Here is a tiny trained network, its code and every weight. The questions are about switching its units off for an input and a target symbol, where a switched-off unit gives its printed mean instead of its output.

import numpy as np


def w(rows, s, z=0):
    codes = np.array(rows[::2]) - 128.0
    scale = np.full(codes.shape[1], s)
    scale[-1] = z or s
    return codes * scale


def f(y):
    return y / 2 * (1 + np.tanh(0.7978845608 * (y + 0.044715 * y**3)))


def softmax(a):
    e = np.exp(a - a.max(-1, keepdims=True))
    return e / e.sum(-1, keepdims=True)


def log_softmax(a):
    a = a - a.max(-1, keepdims=True)
    return a - np.log(np.exp(a).sum(-1, keepdims=True))


def net(x, mask):
    ids = ['ΠΦΩαβγμξστ'.index(c) for c in x.split()]
    T = len(ids)
    res = E[ids] + P[:T]
    r = res
    for j in range(2):
        rows = slice(3 * j, 3 * j + 3)
        q, k, v = (r @ M[0][rows].T for M in (Q, K, V))
        z = softmax(np.where(np.tri(T) > 0, q @ k.T / 3**0.5, -1e9)) @ v
        o = O[0][rows]
        res = res + np.where(mask[j], z, o[:, -1]) @ o[:, :-1]
    y = f(res @ A[0][:, :-1].T + A[0][:, -1])
    res = res + np.where(mask[2:10], y, B[0][:, -1]) @ B[0][:, :-1]
    return log_softmax(res[-1] @ U[:, :-1].T + U[:, -1])


Q, K, V, O, A, B = {}, {}, {}, {}, {}, {}
E = w([
[52,252,143,155,244],'Π',
[206,107,118,123,38],'Φ',
[51,228,204,173,52],'Ω',
[160,62,181,180,79],'α',
[230,143,123,172,123],'β',
[218,158,58,96,50],'γ',
[43,173,74,172,169],'μ',
[3,206,151,94,79],'ξ',
[90,212,32,144,171],'σ',
[60,21,166,151,63],'τ',
],0.016)
P = w([
[99,147,60,249,116],'0',
[113,116,133,148,107],'1',
[120,124,137,142,117],'2',
[113,118,149,133,106],'3',
[120,126,151,130,112],'4',
[120,128,159,126,112],'5',
[121,133,165,121,114],'6',
[121,137,168,111,122],'7',
[126,144,172,103,128],'8',
[121,140,183,93,122],'9',
[118,140,194,86,122],'10',
[123,146,200,81,119],'11',
[133,161,199,76,135],'12',
[126,152,209,75,123],'13',
],0.012)
Q[0] = w([
[151,125,94,139,107],'head 0',
[134,66,109,72,178],'head 0',
[4,185,106,113,142],'head 0',
[97,141,127,121,123],'head 1',
[121,114,96,99,162],'head 1',
[109,93,113,112,145],'head 1',
],0.031)
K[0] = w([
[157,178,112,93,118],'head 0',
[176,8,110,15,171],'head 0',
[132,89,4,242,94],'head 0',
[71,118,92,81,175],'head 1',
[151,61,73,124,161],'head 1',
[121,92,77,158,161],'head 1',
],0.019)
V[0] = w([
[124,94,175,212,253],'head 0',
[229,207,75,120,120],'head 0',
[69,97,5,33,166],'head 0',
[52,165,98,190,122],'head 1',
[91,178,184,123,140],'head 1',
[153,156,141,153,88],'head 1',
],0.015)
O[0] = w([
[11,81,232,177,61,140],'head 0',
[136,216,13,87,10,120],'head 0',
[65,7,1,96,225,28],'head 0',
[158,175,147,33,126,252],'head 1',
[162,158,45,118,177,220],'head 1',
[95,58,125,91,139,169],'head 1',
],0.0098,0.015)
A[0] = w([
[160,157,161,228,113,180],'neuron 0',
[244,147,118,82,111,192],'neuron 1',
[78,149,61,143,202,64],'neuron 2',
[216,141,83,94,64,53],'neuron 3',
[101,121,191,97,154,253],'neuron 4',
[188,47,143,132,151,59],'neuron 5',
[227,73,144,138,118,10],'neuron 6',
[188,119,79,19,152,221],'neuron 7',
],0.011,0.0035)
B[0] = w([
[177,161,100,52,121,187],'neuron 0',
[126,51,103,167,145,253],'neuron 1',
[116,104,132,49,62,145],'neuron 2',
[106,133,131,84,203,222],'neuron 3',
[114,95,101,154,124,182],'neuron 4',
[200,208,75,97,141,146],'neuron 5',
[3,173,138,119,137,162],'neuron 6',
[138,146,162,203,77,213],'neuron 7',
],0.014,0.032)
U = w([
[85,34,89,105,165,115],'Π',
[63,126,146,184,140,77],'Φ',
[203,40,98,107,142,101],'Ω',
[129,137,113,212,142,171],'α',
[141,140,171,181,121,76],'β',
[113,96,88,162,102,115],'γ',
[151,39,51,148,132,119],'μ',
[124,61,176,138,200,131],'ξ',
[86,142,108,138,172,95],'σ',
[177,2,149,160,99,253],'τ',
],0.0068,0.0054)

Each question gives the input, a string of symbols that net reads in full, and the target symbol t.
The units are the heads (3 rows each of Q, K, V and O) and the neurons (one row each of A and B). Each row of codes is followed by its name. A weight is (code - 128) times the scale printed after its matrix; where a second scale follows, it is the last column's (O, A, B and U).
mask holds one flag per unit, heads first, then neurons. A switched-off unit (its flag False) gives its mean, the last column of its rows in O or B, instead of its output. The means were averaged over made-up inputs and are rounded, as every weight is.
A unit's drop is (log p(t) with every unit on - log p(t) with that unit switched off) / (log p(t) with every unit on - log p(t) with every unit switched off).
The circuit of an input: a set's keep is (log p(t) with only the set's units on - log p(t) with every unit switched off) / (log p(t) with every unit on - log p(t) with every unit switched off). Starting from all 10 units, units are removed one at a time, each time the one whose removal leaves the highest keep (on an exact tie, the one counted first), for as long as the keep stays at least 0.8.
circuit, biggest first: the units of the circuit, biggest drop first
unit that matters most: the unit with the biggest drop
k most important neurons: the k neurons with the biggest drops, biggest first
which heads matter: for each layer, one digit per head in row order, 1 if its drop is at least 0.15 and else 0, layers parted by /
input Π ξ β β β, target α: which heads matter -> 10
input β ξ β σ β μ, target σ: unit that matters most -> head 0
input τ α Φ μ α ξ, target ξ: 2 most important neurons -> [neuron 7; neuron 1]
input μ μ τ β β σ Φ, target Π: circuit, biggest first -> [head 0; neuron 3; neuron 1]
input Ω Ω σ τ γ γ ξ μ, target Ω: which heads matter -> 10
input Ω Φ ξ τ β τ β τ Ω γ τ α σ, target Ω: circuit, biggest first -> [head 0; neuron 0; neuron 7; neuron 6]
input σ γ α ξ Ω α α σ σ, target γ: circuit, biggest first -> [head 0; neuron 7; neuron 1; neuron 2]
input β Ω τ Ω, target σ: 3 most important neurons -> [neuron 3; neuron 7; neuron 4]
input σ ξ α α γ ξ μ β μ γ γ, target α: circuit, biggest first -> [neuron 7; head 0; neuron 6]
input γ μ μ γ μ τ σ γ β μ Φ β σ Π, target μ: which heads matter -> 10
input μ μ β β γ α γ α, target β: which heads matter -> 11
input τ α μ μ α τ μ, target ξ: which heads matter -> 10
input Π ξ Φ, target α: circuit, biggest first -> [neuron 7; head 0; neuron 6; neuron 5]
input μ ξ β μ α Φ α ξ γ β σ, target Π: circuit, biggest first -> [head 0]
input Φ σ μ γ σ σ Φ Π, target α: circuit, biggest first -> [neuron 7; head 0]
input μ γ μ Φ γ β β μ σ α, target β: circuit, biggest first -> [neuron 1; head 1; head 0]
input Φ σ Φ β, target Ω: 3 most important neurons -> [neuron 0; neuron 7; neuron 6]
input α α γ τ σ β μ γ γ Π, target β: which heads matter -> 10
input μ α Π, target Π: 2 most important neurons -> [neuron 2; neuron 7]
input α ξ ξ β ξ, target β: 2 most important neurons -> [neuron 1; neuron 3]
input γ Ω σ β τ β β, target ξ: 2 most important neurons -> [neuron 1; neuron 6]
input γ β γ τ τ β γ β μ ξ σ β ξ, target μ: 2 most important neurons -> [neuron 1; neuron 7]
input τ Φ Ω, target ξ: circuit, biggest first -> [head 0]
input β β ξ μ γ σ σ τ σ β β γ, target α: circuit, biggest first -> [head 0; neuron 7; neuron 6]
input μ β β α γ τ γ β Φ β α β β, target Ω: circuit, biggest first -> [neuron 0; head 0; neuron 7; head 1]
input α Π ξ γ ξ σ σ μ γ Π σ γ β, target τ: circuit, biggest first -> [head 0; neuron 3]
